[-2.51  3.14 -4.25  7.28  8.12  3.79]  Fumas
[ 0.87 -0.99  1.57 -2.56 -2.89 -1.17]  Bubur
[ 0.02  0.52 -0.67  0.83  0.71  0.39]  mapop
[ 0.88 -0.90  1.15 -2.06 -2.13 -1.28]  gel
[-0.90  0.72 -1.80  2.46  2.80  1.34]  kad
[-2.35  2.47 -3.41  5.63  6.10  3.16]  bafi
loc: [2.47] | bafi, 2
loc: [0.71] | mapop, 5
asked: [-0.90  0.72 -1.80  2.46  2.80  1.34] | kad

[-0.93 -3.97 -3.83 -2.86 -2.84 -2.95 -3.44 -4.81  2.32 -3.25 -4.63  1.83
 -3.35 -3.21 -3.41 -3.31 -3.66 -2.90  2.80 -3.39 -3.96  0.82 -3.42 -3.04
 -3.59 -3.29 -3.88 -2.89] = paku
[ 0.91 -8.55 -5.86 -5.62 -3.95 -7.43 -5.35 -7.45 -0.21 -5.41 -8.05  3.36
 -7.92 -4.98 -6.43 -5.81 -5.42 -5.18  2.07 -4.05 -4.43  4.26 -6.36 -4.13
 -4.76 -9.91 -5.11 -5.22] = Dano
[ 0.91 -8.55 -5.86 -5.62 -3.95 -7.43 -5.35 -7.45 -0.21 -5.41 -8.05  3.36
 -7.92 -4.98 -6.43 -5.81 -5.42 -5.18  2.07 -4.05 -4.43  4.26 -6.36 -4.13
 -4.76 -4.83 -3.42 -3.35] = Pib
[-0.93 -3.97 -3.83 -2.86 -2.84 -2.95 -3.44 -4.81  2.32 -3.25 -4.63  1.83
 -3.35 -3.21 -3.41 -3.31 -3.66 -2.90  2.80 -3.39 -3.96  0.82 -3.42 -3.04
 -3.10 -3.48 -1.98 -3.10] = naro
shift -1: [-0.21 -5.41 -8.05] | [-0.22 -5.42 -8.06]
shift +1: [-7.45] | [-7.44]

[-0.17  1.32  0.67 -0.60  0.62 -0.17  3.34 -1.58  0.12  1.78] -> Gota
[ 0.53 -0.78 -0.77  0.35  1.11  2.82  9.39  1.68  1.29 -6.27] -> Tafiv
[ 1.23  0.61 -0.63 -0.06  1.40  1.55  6.16 -1.46  1.86  5.18] -> Fito
[ 0.70  0.95  0.52 -1.09  2.27  0.29  6.44 -0.45 -0.04 -0.04] -> kig
[-0.33  1.14 -0.82  0.55  0.26  9.38  6.77  1.05  0.88 -8.43] -> Levap
loc: [9.39] | Tafiv, 7
asked: [ 0.70  0.95  0.52 -1.09  2.27  0.29  6.44 -0.45 -0.04 -0.04] | kig
asked: [-0.17  1.32  0.67 -0.60  0.62 -0.17  3.34 -1.58  0.12  1.78] | Gota
loc: [0.61] | Fito, 2
shift -1: [-1.09  2.27] | [-1.10  2.26]

[-0.61  6.07 -9.15 -6.46 -4.91 -3.17 -0.02 -1.68 -2.57] = Sadi
[-1.72 -1.77  6.74  2.31  3.60  0.09 -1.88  0.10 -1.55] = sozi
[-0.83 -0.68 -0.68  0.36 -1.33 -0.68 -0.68  1.88 -3.22] = sapas
shift -1: [-0.68 -0.68] | [-0.69 -0.69]
shift +1: [2.31 3.60] | [2.32 3.61]
dup sapas:  | [-0.68]
asked: [-0.61  6.07 -9.15 -6.46 -4.91 -3.17 -0.02 -1.68 -2.57] | Sadi
loc: [0.10] | sozi, 8
shift +1: [-1.72] | [-1.71]

[-3.54  0.89 -5.29  4.88  0.63  3.56  1.89 -1.68  0.65  5.72  0.83 -2.09
  1.52  2.39 -1.00 -1.14 -5.15 -1.89  3.50 -7.59 -0.90] : vog
[ 5.50  2.00  6.91  1.91 -0.65  1.91  1.91  1.91  0.41 -6.64  1.43  1.91
  0.10 -2.69 -0.57  0.90  6.14  1.25 -3.28 -0.39  1.46] : leta
[-0.21  4.71  0.75 -0.68 -1.96  2.64 -0.74  1.39  3.18 -0.40  4.11 -5.38
  2.47  2.27 -5.42  3.11  0.03 -2.69 -2.09  0.46  3.06] : vut
loc: [-0.40] | vut, 10
dup leta:  | [1.91]
asked: [-3.54  0.89 -5.29  4.88  0.63  3.56  1.89 -1.68  0.65  5.72  0.83 -2.09
  1.52  2.39 -1.00 -1.14 -5.15 -1.89  3.50 -7.59 -0.90] | vog
loc: [-0.39] | leta, 20
loc: [-5.29] | vog, 3

[ 1.96  3.30  2.56  3.44 -0.72 -0.60  6.04  0.08] -> madi
[-0.82 -1.22 -1.38  0.99  5.90  1.47 -0.81  8.29] -> nok
[ 2.75  3.02 -5.22  3.32 -1.81 -4.01 -3.08 -2.78] -> duse
[ 4.81  4.52 -3.98  8.30 -1.37 -3.59 -1.74 -0.39] -> kof
[ 1.73  0.76 -4.92 -0.03 -3.16 -3.77 -3.16 -5.54] -> gaz
[ 4.16  2.76 -2.93  6.12  4.16 -3.05  4.16  4.16] -> Pim
shift +1: [ 8.30 -1.37 -3.59 -1.74] | [ 8.31 -1.36 -3.58 -1.73]
dup gaz:  | [-3.16]
dup Pim:  | [4.16]
asked: [ 1.96  3.30  2.56  3.44 -0.72 -0.60  6.04  0.08] | madi
shift -1: [-3.98  8.30 -1.37] | [-3.99  8.29 -1.38]
loc: [0.08] | madi, 8

[1.60 7.02 9.36 0.99]  Kogus
[1.72 6.96 8.80 1.15]  kaviz
[1.60 6.54 8.48 1.02]  rerev
[1.62 7.93 8.66 0.77]  zafif
[1.39 7.93 9.55 0.54]  sival
[1.62 7.93 7.91 0.94]  gatil
[1.71 6.66 8.20 0.86]  Pora
[1.51 7.99 8.20 0.67]  dunaz
asked: [1.72 6.96 8.80 1.15] | kaviz
asked: [1.60 7.02 9.36 0.99] | Kogus

